Below is a small trained network, with its code and all its weights. Each question gives an input and a target symbol and asks what happens when units are switched off, that is, made to give their printed mean instead of their output.

import numpy as np


def w(rows, s, z=0):
    codes = np.array(rows[::2]) - 128.0
    scale = np.full(codes.shape[1], s)
    scale[-1] = z or s
    return codes * scale


def f(y):
    return y / 2 * (1 + np.tanh(0.7978845608 * (y + 0.044715 * y**3)))


def softmax(a):
    e = np.exp(a - a.max(-1, keepdims=True))
    return e / e.sum(-1, keepdims=True)


def log_softmax(a):
    a = a - a.max(-1, keepdims=True)
    return a - np.log(np.exp(a).sum(-1, keepdims=True))


def net(x, mask):
    ids = ['αβγδζηθλξτφω'.index(c) for c in x.split()]
    T = len(ids)
    res = E[ids] + P[:T]
    r = res
    for j in range(3):
        rows = slice(3 * j, 3 * j + 3)
        q, k, v = (r @ M[0][rows].T for M in (Q, K, V))
        z = softmax(np.where(np.tri(T) > 0, q @ k.T / 3**0.5, -1e9)) @ v
        o = O[0][rows]
        res = res + np.where(mask[j], z, o[:, -1]) @ o[:, :-1]
    y = f(res @ A[0][:, :-1].T + A[0][:, -1])
    res = res + np.where(mask[3:15], y, B[0][:, -1]) @ B[0][:, :-1]
    return log_softmax(res[-1] @ U[:, :-1].T + U[:, -1])


Q, K, V, O, A, B = {}, {}, {}, {}, {}, {}
E = w([
[142,52,109,156],'α',
[138,232,193,173],'β',
[93,6,103,142],'γ',
[91,194,90,65],'δ',
[159,165,97,102],'ζ',
[91,108,143,149],'η',
[141,41,143,165],'θ',
[167,60,223,137],'λ',
[79,152,161,60],'ξ',
[92,84,57,128],'τ',
[114,55,238,82],'φ',
[163,96,107,163],'ω',
],0.014)
P = w([
[12,204,137,237],'0',
[138,152,172,91],'1',
[111,211,58,117],'2',
[112,87,227,125],'3',
[191,142,71,95],'4',
[114,126,150,137],'5',
[187,89,127,108],'6',
[156,133,95,109],'7',
[130,112,121,97],'8',
[173,114,122,107],'9',
[127,119,104,94],'10',
[143,100,126,99],'11',
],0.011)
Q[0] = w([
[148,128,152,31],'h0',
[95,125,118,177],'h0',
[95,144,134,129],'h0',
[143,164,205,199],'h1',
[131,119,93,197],'h1',
[176,194,111,125],'h1',
[115,126,128,95],'h2',
[70,116,137,229],'h2',
[135,113,199,6],'h2',
],0.019)
K[0] = w([
[24,110,105,203],'h0',
[165,139,153,99],'h0',
[137,148,131,146],'h0',
[201,137,182,173],'h1',
[139,109,90,174],'h1',
[138,194,125,113],'h1',
[111,152,132,152],'h2',
[250,124,74,54],'h2',
[14,154,110,209],'h2',
],0.02)
V[0] = w([
[136,143,181,186],'h0',
[106,151,51,171],'h0',
[170,93,94,127],'h0',
[111,88,118,184],'h1',
[137,165,114,184],'h1',
[96,130,75,119],'h1',
[171,233,104,118],'h2',
[128,113,2,130],'h2',
[216,102,113,229],'h2',
],0.02)
O[0] = w([
[182,190,87,116,229],'h0',
[166,78,91,92,166],'h0',
[93,124,132,90,2],'h0',
[152,183,127,104,111],'h1',
[134,68,119,92,127],'h1',
[159,120,178,137,100],'h1',
[184,73,210,71,133],'h2',
[139,46,60,136,27],'h2',
[111,183,82,2,57],'h2',
],0.015,0.0093)
A[0] = w([
[82,195,154,121,133],'n0',
[79,117,76,182,118],'n1',
[173,208,110,168,82],'n2',
[208,93,122,178,214],'n3',
[72,51,82,89,60],'n4',
[91,154,184,59,17],'n5',
[78,105,99,2,54],'n6',
[204,93,167,115,2],'n7',
[51,64,125,117,122],'n8',
[135,109,74,69,161],'n9',
[133,129,107,68,115],'n10',
[167,134,154,140,39],'n11',
],0.0074,0.0036)
B[0] = w([
[131,73,146,42,192],'n0',
[148,81,161,137,167],'n1',
[57,82,115,119,252],'n2',
[162,203,90,71,241],'n3',
[203,158,156,150,147],'n4',
[158,153,13,136,149],'n5',
[118,125,96,81,141],'n6',
[12,95,184,203,196],'n7',
[182,173,113,147,131],'n8',
[74,93,192,126,158],'n9',
[110,69,141,99,144],'n10',
[98,97,87,124,172],'n11',
],0.011,0.012)
U = w([
[133,105,70,108,118],'α',
[236,218,205,56,221],'β',
[127,146,7,188,138],'γ',
[162,58,127,146,95],'δ',
[158,71,146,94,60],'ζ',
[204,254,35,158,145],'η',
[118,139,57,111,107],'θ',
[145,231,78,106,4],'λ',
[202,219,119,205,126],'ξ',
[237,125,54,140,242],'τ',
[81,152,117,145,66],'φ',
[163,87,102,70,96],'ω',
],0.0052,0.0034)

Each question gives the input, a string of symbols that net reads in full, and the target symbol t.
The units are the heads (3 rows each of Q, K, V and O) and the neurons (one row each of A and B). Each row of codes is followed by its name. A weight is (code - 128) times the scale printed after its matrix; where a second scale follows, it is the last column's (O, A, B and U).
mask holds one flag per unit, heads first, then neurons. A switched-off unit (its flag False) gives its mean, the last column of its rows in O or B, instead of its output. The means were averaged over made-up inputs and are rounded, as every weight is.
A unit's drop is (log p(t) with every unit on - log p(t) with that unit switched off) / (log p(t) with every unit on - log p(t) with every unit switched off).
The circuit of an input: a set's keep is (log p(t) with only the set's units on - log p(t) with every unit switched off) / (log p(t) with every unit on - log p(t) with every unit switched off). Starting from the 12 units with the biggest drops (on a tie, the unit counted first), units are removed one at a time, each time the one whose removal leaves the highest keep (on an exact tie, the one counted first), for as long as the keep stays at least 0.8.
circuit, biggest first: the units of the circuit, biggest drop first
unit that matters most: the unit with the biggest drop
k most important neurons: the k neurons with the biggest drops, biggest first
heads that matter: for each layer, one digit per head in row order, 1 if its drop is at least 0.15 and else 0, layers parted by /
drop of u: that unit's drop, to one decimal
input γ β γ ξ β β β ζ, target γ: circuit, biggest first	h2
input η φ β φ ω φ, target η: heads that matter	100
input ξ λ β β α τ β θ β η, target β: circuit, biggest first	h2, n2
input τ τ α λ λ η, target λ: heads that matter	101
input τ η γ τ β ξ β θ, target β: circuit, biggest first	h1, h2
input ω λ η β λ, target ω: circuit, biggest first	h2, h0, n10
input ω φ φ ξ τ α φ, target ω: 2 most important neurons	n10, n9
input β φ τ β β θ, target β: heads that matter	001
input ω τ γ β β ξ δ, target ω: circuit, biggest first	h2, h0, n10
input τ φ τ η δ α, target δ: heads that matter	101
input φ γ ξ τ, target ξ: circuit, biggest first	h2, n0, h1
input ξ γ η, target γ: heads that matter	001
input γ η ω ω ζ β, target ζ: 2 most important neurons	n7, n9
input ζ β η β β τ ξ, target ζ: unit that matters most	h2
input ξ ξ θ λ γ ξ β β φ ξ, target ξ: circuit, biggest first	h2, n0
input ξ λ τ, target λ: 2 most important neurons	n5, n2
input η ω γ δ ξ δ, target η: 2 most important neurons	n7, n0
input τ η θ ξ, target τ: heads that matter	101
input ξ ξ τ ξ φ α τ ω θ δ λ, target ξ: 3 most important neurons	n3, n0, n2
input φ ξ φ γ, target φ: unit that matters most	h0
input β φ ξ τ α η δ, target β: drop of h2	1.7
input η ζ β δ ω β, target ω: drop of h1	0.1
input β β δ β, target δ: drop of h2	1.3
